Here is a tiny trained network, its code and every weight. The questions are about switching its units off for an input and a class, where a switched-off unit gives its printed mean instead of its output.

import numpy as np


def w(rows, s, z=0):
    codes = np.array(rows[::2]) - 128.0
    scale = np.full(codes.shape[1], s)
    scale[-1] = z or s
    return codes * scale


def norm(h):
    return h / np.sqrt((h * h).mean(-1, keepdims=True) + 1e-5)


def f(y):
    return y / 2 * (1 + np.tanh(0.7978845608 * (y + 0.044715 * y**3)))


def log_softmax(a):
    a = a - a.max(-1, keepdims=True)
    return a - np.log(np.exp(a).sum(-1, keepdims=True))


def net(x, mask):
    res = np.array(x, float).reshape(1, 5) / 4 @ E
    u = 0
    for l in range(2):
        y = f(norm(res) @ A[l][:, :-1].T + A[l][:, -1])
        res = res + np.where(mask[u : u + 9], y, B[l][:, -1]) @ B[l][:, :-1]
        u += 9
    return log_softmax(norm(res)[-1] @ U[:, :-1].T + U[:, -1])


A, B = {}, {}
E = w([
[46,178,151,107,153,236,128,185,167,129,129,161],'x0',
[83,112,97,118,88,140,193,31,65,175,174,111],'x1',
[151,179,116,138,52,132,173,142,113,73,237,187],'x2',
[176,202,153,215,248,37,216,97,27,126,112,195],'x3',
[136,191,148,75,178,179,138,108,113,125,87,156],'x4',
],0.0016)
A[0] = w([
[145,130,161,160,186,56,168,84,62,132,99,144,5],'L0N1',
[97,72,116,107,164,137,75,117,152,176,4,58,117],'L0N2',
[126,123,135,133,118,122,129,127,139,133,137,127,98],'L0N3',
[160,96,164,191,166,91,77,216,193,103,56,130,93],'L0N4',
[114,127,146,122,100,148,124,147,150,126,148,124,58],'L0N5',
[151,158,102,125,112,125,123,107,88,123,166,149,87],'L0N6',
[89,122,147,106,64,181,91,181,200,106,140,119,73],'L0N7',
[184,96,131,108,95,101,78,125,151,119,114,108,50],'L0N8',
[148,123,110,185,142,36,153,145,100,98,168,141,95],'L0N9',
],0.0033,0.002)
B[0] = w([
[108,106,119,192,69,120,83,178,156,153,149,101,165],'L0N1',
[188,148,183,117,138,88,172,114,131,96,83,169,253],'L0N2',
[133,135,132,126,125,132,131,105,121,146,140,128,119],'L0N3',
[131,161,160,43,140,154,208,59,96,108,101,162,223],'L0N4',
[132,110,115,165,105,119,157,96,106,145,156,130,121],'L0N5',
[128,124,136,103,146,107,105,152,107,131,93,113,127],'L0N6',
[113,97,112,254,108,109,132,123,110,176,148,115,212],'L0N7',
[118,122,123,104,133,160,126,128,158,130,141,127,138],'L0N8',
[158,99,151,172,106,98,107,88,152,172,87,90,177],'L0N9',
],0.0039,0.0026)
A[1] = w([
[128,218,168,177,231,159,119,226,159,83,109,203,154],'L1N1',
[3,189,189,195,211,188,184,150,140,180,88,146,203],'L1N2',
[11,102,50,141,103,216,68,186,138,153,237,119,109],'L1N3',
[115,171,78,134,35,124,133,87,61,143,222,95,93],'L1N4',
[125,67,173,96,13,205,153,138,227,90,124,167,123],'L1N5',
[92,65,65,46,115,144,100,88,103,149,107,94,147],'L1N6',
[62,43,124,106,139,207,56,141,217,174,29,59,8],'L1N7',
[69,112,103,108,126,175,120,140,166,133,179,125,86],'L1N8',
[156,168,119,171,159,136,115,203,144,102,151,187,153],'L1N9',
],0.0028,0.0015)
B[1] = w([
[175,118,188,55,144,117,128,38,164,120,52,92,212],'L1N1',
[151,123,121,46,116,151,88,129,207,69,125,82,250],'L1N2',
[77,146,74,88,138,175,134,120,199,90,200,19,217],'L1N3',
[116,120,144,94,204,174,96,189,135,118,76,172,191],'L1N4',
[127,136,114,191,132,80,128,106,111,187,150,72,212],'L1N5',
[153,181,183,144,156,95,136,107,173,107,114,96,141],'L1N6',
[195,138,150,176,139,48,142,123,4,137,102,222,160],'L1N7',
[129,129,113,150,153,119,156,103,135,120,175,89,128],'L1N8',
[131,69,125,95,139,105,143,83,123,157,99,91,146],'L1N9',
],0.0037,0.0025)
U = w([
[163,154,180,29,176,144,134,91,165,96,31,138,185],'0',
[78,146,88,139,142,178,132,205,50,131,153,242,3],'1',
[43,124,56,124,112,213,120,150,201,110,236,43,157],'2',
[159,88,128,255,93,29,125,115,88,192,122,121,151],'3',
],0.0063,0.0026)

Each question gives the input, the list of numbers given to net, and the class t.
The units are the neurons (one row each of A and B). Each row of codes is followed by its name. A weight is (code - 128) times the scale printed after its matrix; where a second scale follows, it is the last column's (A, B and U).
mask holds one flag per neuron, layer by layer. A switched-off neuron (its flag False) gives its mean, the last column of its row in B, instead of its output. The means were averaged over made-up inputs and are rounded, as every weight is.
A unit's drop is (log p(t) with every unit on - log p(t) with that unit switched off) / (log p(t) with every unit on - log p(t) with every unit switched off).
The circuit of an input: a set's keep is (log p(t) with only the set's units on - log p(t) with every unit switched off) / (log p(t) with every unit on - log p(t) with every unit switched off). Starting from the 12 units with the biggest drops (on a tie, the unit counted first), units are removed one at a time, each time the one whose removal leaves the highest keep (on an exact tie, the one counted first), for as long as the keep stays at least 0.8.
circuit, biggest first: the units of the circuit, biggest drop first
unit that matters most: the unit with the biggest drop
k most important neurons: the k neurons with the biggest drops, biggest first
top k neurons in layer l: the k neurons of layer l with the biggest drops, biggest first
drop when u is switched off: that unit's drop, to one decimal
input [-8,-1,-1,2,7], class 3: unit that matters most : L0N1
input [4,-3,-6,-8,-2], class 3: circuit, biggest first : L1N7, L0N7
input [0,6,3,3,-1], class 1: top 2 neurons in layer 0 : L0N7, L0N2
input [7,6,3,7,-7], class 2: circuit, biggest first : L0N2, L1N2
input [-8,-1,8,-1,5], class 1: circuit, biggest first : L1N1, L0N2, L1N4
input [5,-7,5,-5,7], class 2: circuit, biggest first : L0N2, L0N7
input [5,-7,3,-4,5], class 2: 3 most important neurons : L0N2, L0N7, L1N3
input [-5,6,8,2,1], class 1: top 2 neurons in layer 0 : L0N7, L0N2
input [1,1,-2,-4,-6], class 3: 2 most important neurons : L0N2, L1N7
input [1,-8,8,-1,-4], class 3: 4 most important neurons : L1N2, L0N4, L0N1, L1N5
input [3,-4,-2,-7,-1], class 3: 2 most important neurons : L1N7, L0N2
input [7,-2,-6,-8,-7], class 3: 2 most important neurons : L1N7, L0N2
input [5,4,0,-3,7], class 2: drop when L0N4 is switched off : 0.2
input [-5,-3,1,-7,8], class 3: drop when L1N8 is switched off : 0.0
input [-1,8,8,0,7], class 1: unit that matters most : L1N1
input [-4,-2,6,-7,8], class 2: drop when L1N3 is switched off : 0.1
